Small tables with named rows and columns. After each table, cells are looked up by row and column.

buv:
|  | tivole | sefes | zasopo | zigopom | bof | zan | nurumi | vunu | pulilad | mit |
|---|---|---|---|---|---|---|---|---|---|---|
| ler | 112 | 198 | 109 | 107 | 114 | 167 | 178 | 88 | 191 | 105 |
| dod | 146 | 223 | 128 | 114 | 138 | 191 | 179 | 98 | 232 | 134 |
| bifa | 127 | 94 | 139 | 155 | 121 | 88 | 129 | 182 | 65 | 124 |
| nerovul | 122 | 94 | 133 | 153 | 117 | 88 | 129 | 173 | 66 | 122 |
| doz | 128 | 94 | 139 | 155 | 118 | 88 | 128 | 186 | 64 | 124 |
| vug | 128 | 95 | 140 | 155 | 119 | 89 | 128 | 186 | 64 | 123 |
| boz | 145 | 222 | 123 | 116 | 136 | 188 | 176 | 95 | 230 | 134 |
| kobubot | 145 | 223 | 125 | 115 | 137 | 189 | 177 | 95 | 231 | 134 |
| begez | 126 | 94 | 138 | 154 | 118 | 88 | 129 | 182 | 65 | 124 |
| ridafum | 146 | 223 | 128 | 116 | 137 | 191 | 178 | 98 | 232 | 135 |
| dukefo | 129 | 94 | 140 | 155 | 119 | 89 | 128 | 189 | 63 | 124 |

What is the sefes of dukefo in buv?
94
What is the zasopo of kobubot in buv?
125
What is the zan of nerovul in buv?
88
What is the zasopo of begez in buv?
138
What is the tivole of kobubot in buv?
145
What is the bof of ler in buv?
114

lipo:
,gab,getazu,foto,goduvo,rudadun,surune,kekeven,lop,surute
ran,1831,4275,5808,7583,5247,7052,4896,5260,7920
gopige,2454,4687,4593,3641,7703,4859,6340,2405,1959
depepu,4840,3215,5897,2865,5999,5202,2817,7990,5405
gug,4330,3245,2819,4794,5578,2935,3789,2315,2413
nuzif,4033,7961,7688,5858,3371,6947,3202,1971,2928
pudol,7532,6119,4062,6409,6623,3856,6138,4815,4504
sodiv,3839,2753,3807,6631,4903,7216,2761,3468,4248
zili,5791,1346,7248,2601,7677,1456,1985,2851,4180
zatifiz,1508,6506,1480,7360,2620,3387,4644,2480,7788

pudol, lop: 4815
sodiv, rudadun: 4903
zili, surune: 1456
zili, kekeven: 1985
depepu, rudadun: 5999
gug, kekeven: 3789
zatifiz, kekeven: 4644
ran, surune: 7052
gopige, kekeven: 6340
ran, gab: 1831
gopige, lop: 2405
gug, rudadun: 5578

bek =
	gul	guro	rinuro	meliv	dule	gek	fopibot
rore	112	64	169	217	170	103	131
fevugav	188	119	157	174	180	152	104
lon	216	195	133	196	102	83	187
dakupav	71	140	205	72	170	133	91
gativ	118	147	87	85	83	210	164
dezi	169	73	87	55	82	118	124
bodegi	205	74	191	99	134	85	227
kis	66	108	202	95	94	156	223
dezut	173	82	159	165	71	185	165
kiboler	107	212	80	215	78	170	160

dezi, gul -> 169
kis, meliv -> 95
bodegi, dule -> 134
bodegi, meliv -> 99
dezut, dule -> 71
gativ, gul -> 118
kiboler, guro -> 212
kiboler, fopibot -> 160
rore, gul -> 112
dezi, rinuro -> 87
gativ, rinuro -> 87
kiboler, gul -> 107
fevugav, guro -> 119
bodegi, gul -> 205
dakupav, gek -> 133
fevugav, meliv -> 174

limego =
	rubep	gaf	rasor	zonavaz	zab	zodube	dupugo
reme	23	79	83	180	158	111	123
bot	174	55	184	140	6	5	186
tad	154	85	34	97	180	116	43
sop	102	135	107	139	94	12	128
fipag	41	95	82	192	150	182	153
nev	38	175	138	34	81	96	170
fozip	128	120	99	86	17	190	147
kemakab	1	151	72	65	82	173	160
fifit	161	50	161	23	153	75	21

dupugo of nev is 170
rasor of fozip is 99
dupugo of bot is 186
zonavaz of reme is 180
zodube of kemakab is 173
rasor of bot is 184
dupugo of kemakab is 160
dupugo of tad is 43
zab of fipag is 150
rubep of fozip is 128
gaf of reme is 79
gaf of fipag is 95

fab.tsv
	gopu	rofazar	fimuva	zupo	tafeg	bif	luzim
paz	-4100	-819	-133	-3779	-4073	-3973	3524
daron	-3191	2362	-713	-5126	1003	-385	-7575
turanev	-1244	-1442	1795	329	-2637	-1150	2870
kerafar	880	-6816	-2966	-619	350	-2562	-1410
zizafu	-1711	3115	6490	266	-2124	-1250	-5456
laz	758	3224	-3315	-98	-2778	-2929	-6175
sudape	4615	-3629	-411	-4516	-6788	-590	-622
kogo	644	-3620	3487	-2286	-3027	876	-8458

laz, tafeg -> -2778
daron, rofazar -> 2362
zizafu, bif -> -1250
turanev, bif -> -1150
daron, tafeg -> 1003
paz, bif -> -3973
laz, bif -> -2929
turanev, zupo -> 329
kerafar, luzim -> -1410
kogo, bif -> 876
laz, fimuva -> -3315
kerafar, bif -> -2562
kerafar, tafeg -> 350
kerafar, gopu -> 880
laz, rofazar -> 3224
sudape, zupo -> -4516
daron, fimuva -> -713

Table dab
,mosok,togole,nune
gutura,0.22,0.19,0.63
keli,0.35,0.24,0.56
gaf,0.48,0.59,0.30
med,0.58,0.64,0.19
keve,0.51,0.60,0.31
rul,0.21,0.19,0.63
nazo,0.24,0.19,0.62
foti,0.45,0.83,0.46
bevavod,0.50,0.67,0.33
tig,0.42,0.37,0.48
mul,0.54,0.59,0.25
degikar,0.31,0.24,0.56
rig,0.59,0.65,0.19

What is the nune of degikar in dab? 0.56
What is the mosok of nazo in dab? 0.24
What is the mosok of rig in dab? 0.59
What is the nune of tig in dab? 0.48
What is the nune of rul in dab? 0.63
What is the mosok of med in dab? 0.58
What is the nune of foti in dab? 0.46
What is the togole of gaf in dab? 0.59
What is the nune of gaf in dab? 0.30
What is the mosok of mul in dab? 0.54
What is the nune of rig in dab? 0.19
What is the togole of mul in dab? 0.59
What is the togole of med in dab? 0.64
What is the mosok of keli in dab? 0.35
What is the togole of degikar in dab? 0.24
What is the mosok of foti in dab? 0.45
What is the nune of nazo in dab? 0.62
What is the mosok of degikar in dab? 0.31
What is the togole of gutura in dab? 0.19
What is the mosok of tig in dab? 0.42

Table bod
|  | naf | tusi | datoseg | zas |
|---|---|---|---|---|
| pizigir | 0.133 | 0.110 | 0.141 | -0.851 |
| gem | -0.176 | -0.161 | -0.893 | -0.783 |
| zerozi | -0.079 | -0.078 | 0.580 | -0.189 |
| panosiz | 0.052 | -0.756 | -0.661 | 0.583 |
| lepe | 0.279 | -0.428 | 0.512 | -0.175 |
| gigug | -0.825 | 0.482 | -0.131 | 0.336 |
| kugopiz | 0.561 | -0.132 | -0.090 | 0.449 |
| nugum | -0.370 | -0.357 | 0.068 | -0.410 |

What is the zas of zerozi in bod?
-0.189
What is the zas of gem in bod?
-0.783
What is the zas of pizigir in bod?
-0.851
What is the tusi of zerozi in bod?
-0.078
What is the naf of pizigir in bod?
0.133
What is the naf of nugum in bod?
-0.370
What is the datoseg of pizigir in bod?
0.141

toged =
         kimup   fav  fosisa  denefi
nak       -0.5  -0.7    -0.7     0.6
gudat     -0.4   0.6     0.4     0.7
pemi      -0.5  -0.5    -0.7     0.6
tof       -0.6  -0.7     0.6     0.7
sokapit   -0.5   0.7     0.6     0.6
tetifud   -0.7   0.4     0.7     0.7
roro      -0.7  -0.7     0.8     0.7
pupuded   -0.7  -0.8     0.8     0.6
vuvusub   -0.5  -0.6    -0.6     0.6
ketotuk   -0.6   0.1     0.8     0.5
fovi      -0.7  -0.6    -0.8     0.7

denefi of gudat: 0.7
denefi of roro: 0.7
fosisa of vuvusub: -0.6
denefi of tetifud: 0.7
fosisa of ketotuk: 0.8
kimup of pemi: -0.5
fav of ketotuk: 0.1
denefi of ketotuk: 0.5
fav of pemi: -0.5
kimup of ketotuk: -0.6
fav of tetifud: 0.4
kimup of sokapit: -0.5
fosisa of fovi: -0.8
kimup of nak: -0.5
fav of nak: -0.7
Which row has the largest fav? sokapit

